Here is a tiny trained network, its code and every weight. The questions are about switching its units off for an input and a class, where a switched-off unit gives its printed mean instead of its output.

import numpy as np


def w(rows, s, z=0):
    codes = np.array(rows[::2]) - 128.0
    scale = np.full(codes.shape[1], s)
    scale[-1] = z or s
    return codes * scale


def f(y):
    return np.maximum(y, 0)


def log_softmax(a):
    a = a - a.max(-1, keepdims=True)
    return a - np.log(np.exp(a).sum(-1, keepdims=True))


def net(x, mask):
    res = np.array(x, float).reshape(1, 8) / 4 @ E
    y = f(res @ A[0][:, :-1].T + A[0][:, -1])
    res = res + np.where(mask, y, B[0][:, -1]) @ B[0][:, :-1]
    return log_softmax(res[-1] @ U[:, :-1].T + U[:, -1])


A, B = {}, {}
E = w([
[82,42,108,174,113,114,76],'x0',
[197,104,59,65,110,69,101],'x1',
[119,159,152,158,2,50,124],'x2',
[130,133,139,120,128,124,136],'x3',
[128,133,133,127,137,123,127],'x4',
[133,126,129,130,129,138,124],'x5',
[130,129,127,133,125,119,126],'x6',
[229,74,134,201,120,127,181],'x7',
],0.0089)
A[0] = w([
[206,62,125,172,110,112,164,54],'N0',
[81,143,102,196,160,121,158,39],'N1',
[77,120,179,159,132,138,159,1],'N2',
[44,153,92,84,142,91,100,24],'N3',
[78,9,162,146,128,93,61,90],'N4',
[119,161,146,171,27,91,110,165],'N5',
[168,72,78,65,98,88,97,25],'N6',
[102,135,168,175,126,153,129,31],'N7',
],0.013,0.0059)
B[0] = w([
[74,153,218,155,115,192,30,231],'N0',
[161,147,67,133,105,176,166,163],'N1',
[90,248,63,167,74,104,174,174],'N2',
[254,95,197,232,80,112,6,228],'N3',
[63,163,241,42,129,115,230,250],'N4',
[74,13,95,66,214,118,112,254],'N5',
[49,247,42,200,73,156,211,204],'N6',
[146,199,22,190,89,162,145,172],'N7',
],0.008,0.0074)
U = w([
[113,166,203,29,108,112,152,197],'0',
[94,192,55,148,48,123,128,45],'1',
[99,122,140,83,134,135,89,229],'2',
[155,101,216,179,65,145,1,2],'3',
[107,104,125,94,132,127,110,211],'4',
[111,122,136,103,159,104,110,183],'5',
[82,61,84,60,221,155,86,69],'6',
],0.0097,0.0067)

Each question gives the input, the list of numbers given to net, and the class t.
The units are the neurons (one row each of A and B). Each row of codes is followed by its name. A weight is (code - 128) times the scale printed after its matrix; where a second scale follows, it is the last column's (A, B and U).
mask holds one flag per neuron, in row order. A switched-off neuron (its flag False) gives its mean, the last column of its row in B, instead of its output. The means were averaged over made-up inputs and are rounded, as every weight is.
A unit's drop is (log p(t) with every unit on - log p(t) with that unit switched off) / (log p(t) with every unit on - log p(t) with every unit switched off).
The circuit of an input: a set's keep is (log p(t) with only the set's units on - log p(t) with every unit switched off) / (log p(t) with every unit on - log p(t) with every unit switched off). Starting from all 8 units, units are removed one at a time, each time the one whose removal leaves the highest keep (on an exact tie, the one counted first), for as long as the keep stays at least 0.8.
circuit, biggest first: the units of the circuit, biggest drop first
most important unit: the unit with the biggest drop
top k neurons: the k neurons with the biggest drops, biggest first
drop when u is switched off: that unit's drop, to one decimal
input [-1,1,1,-2,2,-2,-4,-7], class 3: circuit, biggest first : N3
input [2,6,-4,-3,0,4,-6,-5], class 1: top 3 neurons : N6, N5, N0
input [8,8,-3,2,-2,-5,8,0], class 0: top 3 neurons : N4, N7, N2
input [8,5,1,8,-1,0,6,7], class 0: top 2 neurons : N4, N3
input [1,7,-7,0,2,-2,-5,-3], class 1: top 3 neurons : N6, N5, N4
input [-1,-7,8,-1,-7,3,-7,1], class 6: top 2 neurons : N5, N6
input [-4,-5,6,4,8,-6,-8,4], class 4: top 2 neurons : N5, N4
input [1,7,2,5,3,1,-5,5], class 1: top 3 neurons : N6, N3, N4
input [5,-2,7,-8,5,-4,2,6], class 2: circuit, biggest first : N5, N4
input [1,-8,1,7,5,-4,-5,8], class 1: top 2 neurons : N2, N7
input [-2,6,0,1,8,4,4,8], class 3: top 2 neurons : N0, N4
input [4,-7,8,-1,5,1,-4,7], class 6: top 3 neurons : N5, N3, N6
input [8,-7,-5,2,5,-3,3,-1], class 0: top 2 neurons : N4, N6
input [-1,-5,5,-1,5,6,4,-7], class 3: top 2 neurons : N3, N4
input [5,-8,1,-6,1,-5,-1,3], class 1: most important unit : N7
input [8,0,-5,2,1,-6,7,7], class 0: drop when N3 is switched off : 0.3
input [-1,2,-2,3,-6,-6,5,8], class 3: drop when N0 is switched off : 0.9
input [-7,8,0,6,3,-4,-5,0], class 1: drop when N4 is switched off : 0.2
